M =
[[ 25.301   5.914   2.405  24.840   5.333   5.135  20.624  11.068  15.382
   -5.809  -2.149   1.465]
 [ 24.679   7.142  -7.319  14.538   7.506  -0.229  18.695   3.162  26.414
  -19.400   5.937 -17.047]
 [ -0.368  24.194  19.061   6.494 -12.211  -8.961  -2.613  -8.870 -10.679
   23.364  11.961  22.973]
 [  8.330  28.364  18.122   7.459  -6.437 -14.932  -4.805 -12.781   6.374
   12.596  24.135   2.917]
 [  5.288  23.447  16.609  14.430 -16.165  -8.542   5.231  -6.404 -12.845
   20.794   3.438  27.796]]
The entry just left of -2.613: -8.961
The entry just right of the largest entry: 18.122
Report the 3rd largest entry.
Answer: 26.414
Report the entry just left of 11.068.
Answer: 20.624
The entry just right of 24.135 is 2.917
The 1st entry in reading order -> 25.301
The entry just left of -6.404: 5.231
The entry just right of the smallest entry is 5.937
The entry just right of 24.679 is 7.142
Report the entry just right of 5.937.
Answer: -17.047
The entry just left of the largest entry -> 8.330
The entry just left of 6.494: 19.061
Report the entry just left of -14.932.
Answer: -6.437
Report the entry just left of 12.596.
Answer: 6.374
Report the entry just right of -8.870.
Answer: -10.679
The 3rd entry in reading order -> 2.405
The second entry in reading order is 5.914
Report the entry just right of 3.438.
Answer: 27.796
Report the entry just right of 15.382.
Answer: -5.809
Report the entry just right of -2.149.
Answer: 1.465

[[396 534 375 552 397 517 614 811 400 409 573 267 486]
 [332 463 389 437 223 526 662 815 561 514 861 383 473]
 [535 549 367 546 407 516 552 586 446 547 471 276 363]
 [445 541 373 558 405 518 602 794 402 417 537 263 476]
 [328 465 401 468 256 519 652 827 466 421 830 350 501]]
Counting starts at 0.
Report the entry at row 0, column 0.
Answer: 396
The entry directly below the centre entry -> 602
Report the entry at row 0, column 2.
Answer: 375
The entry directly above the smallest entry: 397
Report the entry just right of 535.
Answer: 549
The entry directly below the largest entry: 471
Report the entry just right of 401.
Answer: 468
The entry in the bottom-right corner is 501
The entry at row 1, column 0: 332
Report the entry just right of 400.
Answer: 409
Report the bottom entry of the column that holds the largest entry.
Answer: 830
The entry in row 0 and column 1 is 534
Report the entry in the bottom-left corner.
Answer: 328
Report the entry just left of the smallest entry.
Answer: 437
The entry at row 1, column 2: 389
The entry directly above 602: 552
The entry in row 2 and column 0: 535
The entry directly below 514 is 547
The entry just right of 586 -> 446
Report the entry directly below 517.
Answer: 526
The entry directly below the smallest entry: 407
The entry just left of 486 is 267

[ -3.5 -48.0  43.9  10.5   1.4  17.1   2.3  69.5  23.4 -33.5  -1.4  -4.1
 -29.4  26.0]
Read off the smallest entry.
-48.0
Read off the entry just left of 10.5.
43.9
Read off the entry just right of -29.4.
26.0
Read off the entry just right of 23.4.
-33.5
The entry just right of 1.4 is 17.1

Questions about the matrix below.
1) Report the entry in the bottom-left corner.
2) Report the top-left entry.
3) Report the 3rd-last entry, reading row by row.
4) Report the entry just left of the centre entry.
5) Report the last entry, reading row by row.
6) Report the 2nd entry on the main diagonal.
7) Report the smallest entry in the last row.
8) Report the fifth entry in reading order.
[[4 6 0 3 3 5 4 2 4 5 4 6 7]
 [4 6 0 3 2 4 4 2 5 5 4 6 7]
 [4 6 0 3 3 5 4 2 4 5 4 6 7]
 [4 6 0 3 3 5 4 2 4 5 4 6 7]
 [4 6 0 3 3 5 4 2 4 5 3 6 7]
 [4 6 0 3 3 5 4 2 4 5 3 6 7]
 [4 6 1 3 3 5 4 2 4 5 3 6 7]]
1) 4
2) 4
3) 3
4) 5
5) 7
6) 6
7) 1
8) 3

a = [ 79.2  25.0   4.7  89.3 -29.0 -25.3  52.4   4.4  18.1 -28.0 -30.4   3.7]
The second smallest entry is -29.0
The third smallest entry -> -28.0
The first entry from the left: 79.2
What is the 4th entry? 89.3
What is the entry just left of 89.3? 4.7
What is the second entry from the end? -30.4
What is the entry just left of 52.4? -25.3
What is the entry just left of 4.7? 25.0

Read these off the array that follows.
1) What is the entry just left of 1.3?
2) What is the bottom-right entry?
3) What is the entry in the bottom-left corner?
4) What is the entry in the top-left corner?
5) What is the entry directly below -4.3?
6) What is the largest entry in the first row?
7) What is the entry directly below 0.4?
8) What is the entry just left of 23.1?
 -4.3    2.5    9.3   -7.1   26.3
 -8.6    3.5   -1.8    3.0   25.8
  4.0   16.3  -14.8    1.3   20.2
 13.4   -0.7   -5.1   23.1    4.7
 15.7    9.9   -0.3   20.1  -10.1
 15.4   23.4    2.5    3.8    0.4
 13.1   12.1   -6.2   17.9   -2.2
 17.0    0.1   -2.5   17.5   18.3
1) -14.8
2) 18.3
3) 17.0
4) -4.3
5) -8.6
6) 26.3
7) -2.2
8) -5.1
